Here is a tiny trained network, its code and every weight. The questions are about switching its units off for an input and a class, where a switched-off unit gives its printed mean instead of its output.

import numpy as np


def w(rows, s, z=0):
    codes = np.array(rows[::2]) - 128.0
    scale = np.full(codes.shape[1], s)
    scale[-1] = z or s
    return codes * scale


def f(y):
    return np.maximum(y, 0)


def log_softmax(a):
    a = a - a.max(-1, keepdims=True)
    return a - np.log(np.exp(a).sum(-1, keepdims=True))


def net(x, mask):
    res = np.array(x, float).reshape(1, 3) / 4 @ E
    y = f(res @ A[0][:, :-1].T + A[0][:, -1])
    res = res + np.where(mask, y, B[0][:, -1]) @ B[0][:, :-1]
    return log_softmax(res[-1] @ U[:, :-1].T + U[:, -1])


A, B = {}, {}
E = w([
[254,171,54,252],'x0',
[56,37,77,216],'x1',
[205,50,229,130],'x2',
],0.0077)
A[0] = w([
[26,129,205,112,102],'N1',
[157,143,187,131,117],'N2',
[156,205,134,86,102],'N3',
[207,157,64,192,117],'N4',
[161,201,116,188,110],'N5',
[79,139,52,135,141],'N6',
[52,106,162,85,197],'N7',
[144,210,190,98,253],'N8',
[92,34,107,189,137],'N9',
[147,128,121,187,132],'N10',
[213,145,145,202,111],'N11',
[68,183,93,107,138],'N12',
[198,215,143,80,82],'N13',
[63,247,28,81,165],'N14',
[164,220,196,126,98],'N15',
[143,179,146,50,115],'N16',
[84,168,63,128,110],'N17',
[79,195,76,159,115],'N18',
[178,207,188,84,179],'N19',
[161,55,187,172,117],'N20',
[168,13,190,131,123],'N21',
[191,137,35,151,129],'N22',
],0.011,0.0055)
B[0] = w([
[98,73,154,55,215],'N1',
[142,150,151,184,163],'N2',
[67,169,80,205,180],'N3',
[81,56,202,59,231],'N4',
[82,46,181,46,194],'N5',
[158,123,163,204,192],'N6',
[129,50,146,100,236],'N7',
[126,68,90,173,233],'N8',
[4,194,3,218,213],'N9',
[88,61,122,64,178],'N10',
[113,92,132,66,215],'N11',
[193,108,209,118,192],'N12',
[43,148,125,170,194],'N13',
[212,125,157,182,254],'N14',
[69,146,109,174,182],'N15',
[60,86,123,141,191],'N16',
[147,114,200,150,183],'N17',
[145,112,212,171,192],'N18',
[117,90,90,191,219],'N19',
[146,133,193,192,197],'N20',
[208,131,212,198,218],'N21',
[109,62,146,91,210],'N22',
],0.007,0.0096)
U = w([
[109,102,130,30,101],'0',
[70,161,72,168,142],'1',
[214,153,163,151,64],'2',
[169,122,71,104,253],'3',
[150,246,89,31,48],'4',
[130,219,61,78,30],'5',
],0.013,0.0036)

Each question gives the input, the list of numbers given to net, and the class t.
The units are the neurons (one row each of A and B). Each row of codes is followed by its name. A weight is (code - 128) times the scale printed after its matrix; where a second scale follows, it is the last column's (A, B and U).
mask holds one flag per neuron, in row order. A switched-off neuron (its flag False) gives its mean, the last column of its row in B, instead of its output. The means were averaged over made-up inputs and are rounded, as every weight is.
A unit's drop is (log p(t) with every unit on - log p(t) with that unit switched off) / (log p(t) with every unit on - log p(t) with every unit switched off).
The circuit of an input: a set's keep is (log p(t) with only the set's units on - log p(t) with every unit switched off) / (log p(t) with every unit on - log p(t) with every unit switched off). Starting from the 12 units with the biggest drops (on a tie, the unit counted first), units are removed one at a time, each time the one whose removal leaves the highest keep (on an exact tie, the one counted first), for as long as the keep stays at least 0.8.
circuit, biggest first: the units of the circuit, biggest drop first
unit that matters most: the unit with the biggest drop
k most important neurons: the k neurons with the biggest drops, biggest first
drop when u is switched off: that unit's drop, to one decimal
input [7,2,-8], class 2: 2 most important neurons => [N14; N6]
input [-3,8,8], class 1: 3 most important neurons => [N9; N14; N12]
input [4,-5,-8], class 2: 2 most important neurons => [N14; N9]
input [5,-5,-8], class 2: unit that matters most => N14
input [6,-4,-2], class 0: circuit, biggest first => [N4; N5]
input [-3,-3,-1], class 3: 2 most important neurons => [N4; N9]
input [3,-4,-6], class 2: 2 most important neurons => [N14; N9]
input [0,7,6], class 1: 2 most important neurons => [N9; N14]
input [6,7,5], class 1: 3 most important neurons => [N9; N1; N7]
input [0,-5,-8], class 2: 3 most important neurons => [N14; N12; N9]
input [0,-4,-5], class 2: 3 most important neurons => [N14; N9; N12]
input [5,-4,-5], class 0: 2 most important neurons => [N5; N4]
input [5,0,5], class 0: drop when N11 is switched off => 0.3
input [1,-8,2], class 1: drop when N16 is switched off => 0.0
input [-4,1,-7], class 2: unit that matters most => N14
input [6,3,4], class 0: drop when N4 is switched off => 0.1
input [5,8,6], class 1: drop when N9 is switched off => 3.1
